Below are the code and all the weights of a small trained network. Each question names an input and a target symbol and asks about switching units off, where a switched-off unit gives its printed mean instead of its output.

import numpy as np


def w(rows, s, z=0):
    codes = np.array(rows[::2]) - 128.0
    scale = np.full(codes.shape[1], s)
    scale[-1] = z or s
    return codes * scale


def f(y):
    return np.maximum(y, 0)


def softmax(a):
    e = np.exp(a - a.max(-1, keepdims=True))
    return e / e.sum(-1, keepdims=True)


def log_softmax(a):
    a = a - a.max(-1, keepdims=True)
    return a - np.log(np.exp(a).sum(-1, keepdims=True))


def net(x, mask):
    ids = ['αβγεζηθλμξπστφψω'.index(c) for c in x.split()]
    T = len(ids)
    res = E[ids] + P[:T]
    u = 0
    for l in range(2):
        r = res
        for j in range(3):
            rows = slice(2 * j, 2 * j + 2)
            q, k, v = (r @ M[l][rows].T for M in (Q, K, V))
            z = softmax(np.where(np.tri(T) > 0, q @ k.T / 2**0.5, -1e9)) @ v
            o = O[l][rows]
            res = res + np.where(mask[u + j], z, o[:, -1]) @ o[:, :-1]
        u += 3
        y = f(res @ A[l][:, :-1].T + A[l][:, -1])
        res = res + np.where(mask[u : u + 8], y, B[l][:, -1]) @ B[l][:, :-1]
        u += 8
    return log_softmax(res[-1] @ U[:, :-1].T + U[:, -1])


Q, K, V, O, A, B = {}, {}, {}, {}, {}, {}
E = w([
[101,155,114,179,77],'α',
[139,143,118,149,106],'β',
[123,152,162,162,106],'γ',
[131,176,66,174,151],'ε',
[120,150,82,153,105],'ζ',
[104,180,109,176,135],'η',
[144,112,156,127,63],'θ',
[139,138,120,141,110],'λ',
[142,157,173,136,166],'μ',
[199,138,196,85,152],'ξ',
[175,142,91,85,195],'π',
[118,102,201,109,90],'σ',
[253,70,171,30,89],'τ',
[71,54,100,70,43],'φ',
[87,112,102,79,206],'ψ',
[151,56,58,11,112],'ω',
],0.0074)
P = w([
[121,143,147,148,133],'0',
[207,73,102,149,125],'1',
[93,190,103,73,109],'2',
[166,8,105,104,144],'3',
[62,206,92,30,84],'4',
[187,58,122,142,121],'5',
],0.011)
Q[0] = w([
[72,216,114,165,121],'L0H1',
[142,133,59,209,161],'L0H1',
[45,139,86,28,139],'L0H2',
[103,254,83,129,70],'L0H2',
[197,48,168,228,203],'L0H3',
[189,45,164,144,172],'L0H3',
],0.0087)
K[0] = w([
[169,156,207,116,99],'L0H1',
[244,33,168,181,147],'L0H1',
[91,78,87,30,133],'L0H2',
[133,100,223,90,183],'L0H2',
[166,153,128,227,76],'L0H3',
[128,166,76,231,94],'L0H3',
],0.011)
V[0] = w([
[62,129,65,118,97],'L0H1',
[254,57,152,118,117],'L0H1',
[127,90,107,96,19],'L0H2',
[99,137,195,175,155],'L0H2',
[223,105,112,59,158],'L0H3',
[147,123,231,121,51],'L0H3',
],0.0091)
O[0] = w([
[109,107,38,159,125,152],'L0H1',
[161,80,196,98,107,180],'L0H1',
[151,61,108,118,26,200],'L0H2',
[77,191,184,157,123,20],'L0H2',
[206,93,134,49,179,250],'L0H3',
[126,129,209,82,1,105],'L0H3',
],0.0083,0.002)
A[0] = w([
[17,182,122,128,44,175],'L0N1',
[182,76,148,141,83,21],'L0N2',
[113,145,143,219,186,165],'L0N3',
[170,74,119,161,132,253],'L0N4',
[54,148,187,152,11,160],'L0N5',
[57,153,61,254,113,103],'L0N6',
[48,197,154,199,168,174],'L0N7',
[127,197,111,47,128,181],'L0N8',
],0.0071,0.0046)
B[0] = w([
[120,186,94,138,57,188],'L0N1',
[96,118,102,190,244,163],'L0N2',
[219,152,132,157,185,153],'L0N3',
[201,1,117,140,138,254],'L0N4',
[195,138,157,166,27,167],'L0N5',
[211,136,42,207,148,155],'L0N6',
[168,192,131,223,171,170],'L0N7',
[93,203,131,33,141,201],'L0N8',
],0.0067,0.0063)
Q[1] = w([
[167,79,115,163,142],'L1H1',
[235,87,162,254,143],'L1H1',
[122,195,58,113,100],'L1H2',
[177,80,103,224,119],'L1H2',
[150,136,66,37,110],'L1H3',
[157,102,141,203,166],'L1H3',
],0.0084)
K[1] = w([
[163,133,215,175,169],'L1H1',
[180,181,252,208,153],'L1H1',
[95,172,53,12,121],'L1H2',
[96,159,157,255,98],'L1H2',
[23,55,78,91,95],'L1H3',
[154,121,200,173,141],'L1H3',
],0.0063)
V[1] = w([
[144,36,66,142,94],'L1H1',
[131,144,19,163,254],'L1H1',
[174,27,136,73,210],'L1H2',
[113,213,164,120,196],'L1H2',
[82,66,64,161,63],'L1H3',
[157,85,205,115,162],'L1H3',
],0.0075)
O[1] = w([
[163,130,100,195,255,94],'L1H1',
[57,96,142,227,92,217],'L1H1',
[143,82,26,167,104,2],'L1H2',
[78,123,168,113,27,166],'L1H2',
[151,183,191,130,210,120],'L1H3',
[82,132,82,120,138,121],'L1H3',
],0.0087,0.0055)
A[1] = w([
[147,54,157,153,162,117],'L1N1',
[107,62,130,89,122,252],'L1N2',
[1,90,188,150,44,41],'L1N3',
[163,49,178,171,222,51],'L1N4',
[82,77,109,107,69,250],'L1N5',
[96,139,194,34,94,67],'L1N6',
[75,185,218,130,97,122],'L1N7',
[96,152,181,34,92,115],'L1N8',
],0.0072,0.004)
B[1] = w([
[104,204,179,162,139,191],'L1N1',
[192,192,144,160,74,206],'L1N2',
[101,190,59,24,212,245],'L1N3',
[36,226,201,166,82,203],'L1N4',
[92,199,76,118,64,213],'L1N5',
[93,3,111,162,157,216],'L1N6',
[120,74,129,149,213,230],'L1N7',
[104,11,145,161,127,220],'L1N8',
],0.0067,0.012)
U = w([
[139,75,105,245,171,82],'α',
[228,142,89,52,58,205],'β',
[116,84,203,174,151,40],'γ',
[77,232,88,69,138,129],'ε',
[156,147,184,133,65,253],'ζ',
[110,221,97,100,24,174],'η',
[141,176,198,181,59,124],'θ',
[148,2,140,153,141,137],'λ',
[39,88,116,80,231,43],'μ',
[166,69,16,130,250,174],'ξ',
[84,211,159,140,186,69],'π',
[167,154,185,137,61,223],'σ',
[119,77,108,248,35,101],'τ',
[165,236,152,14,187,127],'φ',
[114,37,109,94,44,71],'ψ',
[178,100,156,65,171,126],'ω',
],0.0048,0.0026)

Each question gives the input, a string of symbols that net reads in full, and the target symbol t.
The units are the heads (2 rows each of Q, K, V and O) and the neurons (one row each of A and B). Each row of codes is followed by its name. A weight is (code - 128) times the scale printed after its matrix; where a second scale follows, it is the last column's (O, A, B and U).
mask holds one flag per unit, layer by layer, with each layer's heads first. A switched-off unit (its flag False) gives its mean, the last column of its rows in O or B, instead of its output. The means were averaged over made-up inputs and are rounded, as every weight is.
A unit's drop is (log p(t) with every unit on - log p(t) with that unit switched off) / (log p(t) with every unit on - log p(t) with every unit switched off).
The circuit of an input: a set's keep is (log p(t) with only the set's units on - log p(t) with every unit switched off) / (log p(t) with every unit on - log p(t) with every unit switched off). Starting from the 12 units with the biggest drops (on a tie, the unit counted first), units are removed one at a time, each time the one whose removal leaves the highest keep (on an exact tie, the one counted first), for as long as the keep stays at least 0.8.
units of the circuit, in order: the units of the circuit, biggest drop first
top k neurons in layer l: the k neurons of layer l with the biggest drops, biggest first
heads that matter: for each layer, one digit per head in row order, 1 if its drop is at least 0.15 and else 0, layers parted by /
input ε π ω μ α, target ξ: units of the circuit, in order -> [L0H2, L1H2, L1H1]
input ζ ω λ, target ξ: units of the circuit, in order -> [L1H2, L1H1]
input ω ξ η, target ξ: units of the circuit, in order -> [L1H2, L1H1, L1N4]
input ω μ μ π π π, target α: units of the circuit, in order -> [L1H2, L1H1, L1N3]
input τ π φ, target φ: top 3 neurons in layer 1 -> [L1N6, L1N8, L1N7]
input η φ ω ω θ, target ξ: units of the circuit, in order -> [L1H2, L1H1]
input τ ζ ξ φ, target ξ: heads that matter -> 101 / 111
input η γ η α, target μ: heads that matter -> 111 / 110
input σ λ π η, target ω: top 2 neurons in layer 0 -> [L0N5, L0N4]
input η π ψ, target ε: top 2 neurons in layer 0 -> [L0N4, L0N8]
input φ τ τ η η, target β: heads that matter -> 011 / 110
input η η ξ α ξ, target ψ: heads that matter -> 000 / 100
input σ π η τ η ω, target ω: heads that matter -> 011 / 110
input ε γ γ γ, target ε: top 2 neurons in layer 1 -> [L1N3, L1N5]
input η ω ε ζ ε η, target μ: top 2 neurons in layer 0 -> [L0N7, L0N4]
input σ τ α β τ, target β: heads that matter -> 011 / 010
input ψ π σ μ γ β, target η: top 2 neurons in layer 1 -> [L1N3, L1N5]
input α θ λ β, target γ: top 3 neurons in layer 0 -> [L0N7, L0N1, L0N5]
input η β η λ, target μ: top 2 neurons in layer 1 -> [L1N3, L1N7]
input τ φ φ τ, target ξ: top neuron in layer 1 -> [L1N5]
input ξ η η η ψ λ, target β: heads that matter -> 111 / 110
input μ θ η θ μ θ, target ψ: top 2 neurons in layer 0 -> [L0N7, L0N4]
input θ φ ζ μ θ ψ, target φ: heads that matter -> 011 / 110
input α η ξ ω η μ, target γ: heads that matter -> 111 / 010
